Here is a tiny trained network, its code and every weight. The questions are about switching its units off for an input and a class, where a switched-off unit gives its printed mean instead of its output.

import numpy as np


def w(rows, s, z=0):
    codes = np.array(rows[::2]) - 128.0
    scale = np.full(codes.shape[1], s)
    scale[-1] = z or s
    return codes * scale


def f(y):
    return np.maximum(y, 0)


def log_softmax(a):
    a = a - a.max(-1, keepdims=True)
    return a - np.log(np.exp(a).sum(-1, keepdims=True))


def net(x, mask):
    res = np.array(x, float).reshape(1, 3) / 4 @ E
    y = f(res @ A[0][:, :-1].T + A[0][:, -1])
    res = res + np.where(mask, y, B[0][:, -1]) @ B[0][:, :-1]
    return log_softmax(res[-1] @ U[:, :-1].T + U[:, -1])


A, B = {}, {}
E = w([
[211,90,219,75,94,141,129,113,142,103],'x0',
[105,139,142,156,91,109,70,117,145,8],'x1',
[87,74,113,99,27,169,87,147,167,163],'x2',
],0.016)
A[0] = w([
[118,124,158,93,142,163,235,145,121,227,209],'n0',
[63,157,79,165,161,179,108,147,117,124,253],'n1',
[114,157,36,134,153,60,110,204,118,161,77],'n2',
[207,101,168,107,135,177,67,56,170,141,77],'n3',
[148,63,151,98,212,185,158,121,115,243,65],'n4',
[205,85,209,41,120,165,139,115,105,84,94],'n5',
[193,122,173,77,104,121,115,83,107,101,98],'n6',
[54,154,70,124,146,209,95,136,107,124,83],'n7',
[59,156,51,179,127,106,98,153,118,142,112],'n8',
[45,72,130,108,2,188,61,175,205,173,109],'n9',
[71,133,137,105,145,107,73,135,190,8,194],'n10',
[152,125,209,110,129,146,112,135,122,112,117],'n11',
[212,127,61,146,98,105,137,142,128,49,126],'n12',
[184,246,185,140,145,42,180,51,32,88,94],'n13',
[82,160,164,150,171,129,100,112,144,26,93],'n14',
[114,34,118,86,74,185,54,216,138,137,166],'n15',
[251,130,206,64,103,90,142,133,187,134,91],'n16',
[175,206,164,177,211,93,174,112,70,115,132],'n17',
[85,143,115,199,100,125,27,66,144,12,52],'n18',
[179,143,63,65,152,161,188,190,76,225,71],'n19',
[196,62,191,83,123,177,205,80,121,82,193],'n20',
[155,155,150,169,115,118,82,127,152,67,121],'n21',
[149,167,123,161,102,128,58,117,159,47,133],'n22',
[107,129,162,189,104,149,11,158,183,118,95],'n23',
[178,148,141,145,237,20,152,95,140,59,116],'n24',
[34,185,38,206,176,74,155,153,120,136,93],'n25',
],0.0094,0.016)
B[0] = w([
[151,179,151,33,213,125,132,200,129,127,240],'n0',
[224,114,255,118,161,49,81,132,159,51,254],'n1',
[52,159,155,173,117,97,143,77,93,103,175],'n2',
[33,131,113,184,77,83,114,74,105,91,159],'n3',
[41,178,78,71,159,168,142,174,53,199,191],'n4',
[70,90,173,149,79,70,98,65,96,79,192],'n5',
[103,119,104,143,67,82,66,121,116,86,169],'n6',
[87,108,80,172,51,82,68,49,108,91,166],'n7',
[124,124,171,155,46,85,30,59,107,80,200],'n8',
[144,52,28,143,94,186,181,73,222,173,236],'n9',
[186,160,123,70,207,88,136,206,98,161,237],'n10',
[128,145,154,142,91,98,79,101,119,120,163],'n11',
[129,159,200,118,128,161,148,132,130,169,163],'n12',
[139,55,20,169,90,162,187,73,174,167,220],'n13',
[82,131,51,56,155,166,142,154,85,155,184],'n14',
[167,87,88,141,163,133,161,112,168,134,217],'n15',
[88,129,162,136,82,78,109,76,98,107,192],'n16',
[181,69,53,133,125,160,165,81,164,149,233],'n17',
[40,184,71,69,103,162,139,174,61,173,205],'n18',
[54,168,64,63,160,157,138,145,42,174,196],'n19',
[164,154,199,155,142,53,50,113,118,81,222],'n20',
[102,163,112,89,169,95,138,173,100,170,176],'n21',
[105,204,154,30,203,153,156,186,93,144,196],'n22',
[79,129,88,95,162,157,190,133,114,179,172],'n23',
[159,62,65,185,97,186,182,113,184,206,224],'n24',
[78,104,160,182,46,60,58,82,116,113,229],'n25',
],0.0086,0.02)
U = w([
[102,129,157,142,97,38,80,82,92,96,104],'0',
[102,182,116,66,163,141,141,166,63,151,103],'1',
[144,71,90,141,115,174,163,91,192,146,81],'2',
[251,137,206,102,207,52,102,161,176,80,252],'3',
[130,161,173,140,124,149,120,146,102,97,110],'4',
],0.015)

Each question gives the input, the list of numbers given to net, and the class t.
The units are the neurons (one row each of A and B). Each row of codes is followed by its name. A weight is (code - 128) times the scale printed after its matrix; where a second scale follows, it is the last column's (A, B and U).
mask holds one flag per neuron, in row order. A switched-off neuron (its flag False) gives its mean, the last column of its row in B, instead of its output. The means were averaged over made-up inputs and are rounded, as every weight is.
A unit's drop is (log p(t) with every unit on - log p(t) with that unit switched off) / (log p(t) with every unit on - log p(t) with every unit switched off).
unit that matters most: the unit with the biggest drop
k most important neurons: the k neurons with the biggest drops, biggest first
drop when u is switched off: that unit's drop, to one decimal
input [-1,1,3], class 3: 2 most important neurons -> n13, n24
input [3,3,-5], class 2: unit that matters most -> n13
input [-6,0,-6], class 0: 2 most important neurons -> n25, n9
input [6,-7,-8], class 2: 4 most important neurons -> n13, n17, n24, n10
input [3,0,2], class 3: 3 most important neurons -> n25, n18, n8
input [-4,-3,-4], class 0: 3 most important neurons -> n9, n25, n10
input [-8,-8,0], class 0: 3 most important neurons -> n25, n8, n1
input [4,3,5], class 2: 4 most important neurons -> n9, n1, n15, n25
input [3,4,-1], class 1: 2 most important neurons -> n1, n25
input [-2,0,4], class 2: 2 most important neurons -> n9, n20
input [-4,6,7], class 2: 3 most important neurons -> n9, n15, n0
input [1,-7,7], class 1: 3 most important neurons -> n0, n4, n19
input [0,-3,0], class 3: 2 most important neurons -> n18, n14
input [1,-1,-3], class 3: unit that matters most -> n9
input [-8,-5,-4], class 0: drop when n7 is switched off -> 0.0
input [5,6,1], class 1: drop when n18 is switched off -> 0.1
input [-2,8,8], class 1: drop when n22 is switched off -> 0.6
